W =
[[-153.024 -154.239 -153.051  268.999  267.869 -153.367 -136.421  -59.396
  -154.077  266.808 -201.773]
 [ -38.675  -40.791  -39.277  155.434  154.507  -39.109 -130.082  -59.393
   -40.043  153.649 -156.433]
 [  50.564   49.486   49.999  -62.544  -62.573   50.445   22.166  -59.387
    50.122  -62.819   38.593]
 [-153.024 -154.239 -153.051  268.999  267.869 -153.367 -136.421  -59.396
  -154.077  266.808 -201.773]
 [  61.326   59.417   60.498  -17.795  -18.122   61.032  -40.366  -59.388
    60.352  -18.543  -25.558]
 [ 241.818  237.865  239.908 -150.850 -151.123  241.241  -82.967  -59.385
   239.929 -151.386  -11.008]
 [-137.102 -135.582 -136.410   40.679   40.794 -136.822  106.456  -59.390
  -136.275   40.507   66.811]
 [ 216.707  214.693  215.410 -255.264 -254.841  216.538   62.941  -59.382
   216.058 -254.695  138.678]
 [  17.493   16.986   17.181  -52.798  -52.753   17.469   46.636  -59.388
    17.350  -52.977   53.988]
 [-174.547 -174.100 -174.049  179.501  178.968 -174.541  -11.357  -59.394
  -174.537  178.258  -73.470]
 [-147.864 -145.513 -146.909   -4.070   -3.656 -147.409  168.988  -59.389
  -146.505   -3.768  130.962]
 [-258.626 -255.651 -257.183  124.411  124.523 -258.138  141.805  -59.392
  -257.130  124.149   64.239]
 [  28.254   26.917   27.680   -8.049   -8.303   28.056  -15.896  -59.389
    27.581   -8.702  -10.163]
 [  -4.031   -2.875   -3.817 -142.296 -141.655   -3.705  171.701  -59.385
    -3.110 -141.527  182.291]]
Indices start at 1.
(1, 1) = -153.024
(13, 2) = 26.917
(9, 7) = 46.636
(9, 2) = 16.986
(2, 9) = -40.043
(5, 1) = 61.326
(5, 7) = -40.366
(11, 3) = -146.909
(10, 11) = -73.470
(4, 4) = 268.999
(4, 6) = -153.367
(1, 9) = -154.077
(12, 2) = -255.651
(4, 2) = -154.239
(6, 5) = -151.123
(8, 11) = 138.678
(2, 10) = 153.649
(5, 3) = 60.498
(9, 1) = 17.493
(7, 1) = -137.102
(5, 4) = -17.795
(3, 6) = 50.445
(9, 8) = -59.388
(3, 11) = 38.593
(6, 1) = 241.818
(11, 6) = -147.409
(5, 8) = -59.388
(11, 9) = -146.505
(4, 9) = -154.077
(1, 11) = -201.773
(2, 1) = -38.675
(6, 8) = -59.385
(2, 3) = -39.277

x =
[[ 0.00  3.84 -1.50  2.25  1.45 -1.63  3.84  0.49  2.27 -1.50  3.86 -0.84
  -1.50  0.00  3.83  3.83]
 [ 0.00 -3.77  3.85  1.99  3.41  4.15 -3.77  5.02  1.94  3.87 -3.80  6.31
   3.86  0.00 -3.77 -3.75]
 [ 0.00 -2.90  1.75  3.88  4.92  2.02 -2.90  5.92  3.83  1.75 -2.92  5.59
   1.75  0.00 -2.91 -2.87]
 [ 0.00  3.16  1.46 -0.89 -1.29  1.33  3.17 -1.48 -0.87  1.49  3.18 -0.37
   1.48  0.00  3.17  3.14]
 [ 0.00 -2.81  5.09 -0.39  0.90  5.31 -2.80  2.61 -0.42  5.13 -2.82  5.28
   5.11  0.00 -2.80 -2.80]
 [ 0.00  3.23  1.75 -1.30 -1.70  1.61  3.23 -1.84 -1.28  1.78  3.25 -0.45
   1.77  0.00  3.24  3.20]
 [ 0.00 -2.13  2.13  2.75  3.64  2.35 -2.13  4.58  2.71  2.14 -2.15  4.80
   2.13  0.00 -2.13 -2.11]
 [ 0.00 -4.04  2.70  3.65  5.04  3.04 -4.04  6.45  3.59  2.72 -4.07  6.65
   2.71  0.00 -4.04 -4.01]]
Indices start at 1.
(1, 1): 0.00
(1, 8): 0.49
(5, 13): 5.11
(3, 10): 1.75
(5, 8): 2.61
(3, 14): 0.00
(6, 16): 3.20
(1, 2): 3.84
(5, 3): 5.09
(2, 3): 3.85
(6, 8): -1.84
(5, 16): -2.80
(2, 14): 0.00
(6, 15): 3.24
(3, 11): -2.92
(7, 12): 4.80
(4, 10): 1.49
(8, 1): 0.00
(8, 15): -4.04
(5, 6): 5.31
(5, 10): 5.13
(7, 4): 2.75
(7, 14): 0.00
(8, 4): 3.65
(3, 8): 5.92
(8, 14): 0.00
(4, 1): 0.00
(5, 5): 0.90
(4, 14): 0.00
(2, 1): 0.00
(7, 8): 4.58
(7, 5): 3.64
(7, 10): 2.14
(8, 7): -4.04
(6, 6): 1.61

X = [[289, 576, -566, -544, 887, 385], [-141, -599, -170, 421, 759, -633], [-295, 311, -557, -692, 143, 568], [-447, 264, 897, -332, -268, -632], [-335, -722, -369, -206, -197, -306]]
Rows and columns are counted from 1.
row 1 col 1 = 289
row 4 col 3 = 897
row 5 col 5 = -197
row 2 col 4 = 421
row 1 col 2 = 576
row 4 col 5 = -268
row 3 col 6 = 568
row 5 col 4 = -206
row 1 col 3 = -566
row 3 col 2 = 311
row 3 col 5 = 143
row 4 col 4 = -332
row 3 col 1 = -295
row 5 col 2 = -722
row 1 col 6 = 385
row 2 col 2 = -599
row 2 col 1 = -141
row 5 col 6 = -306
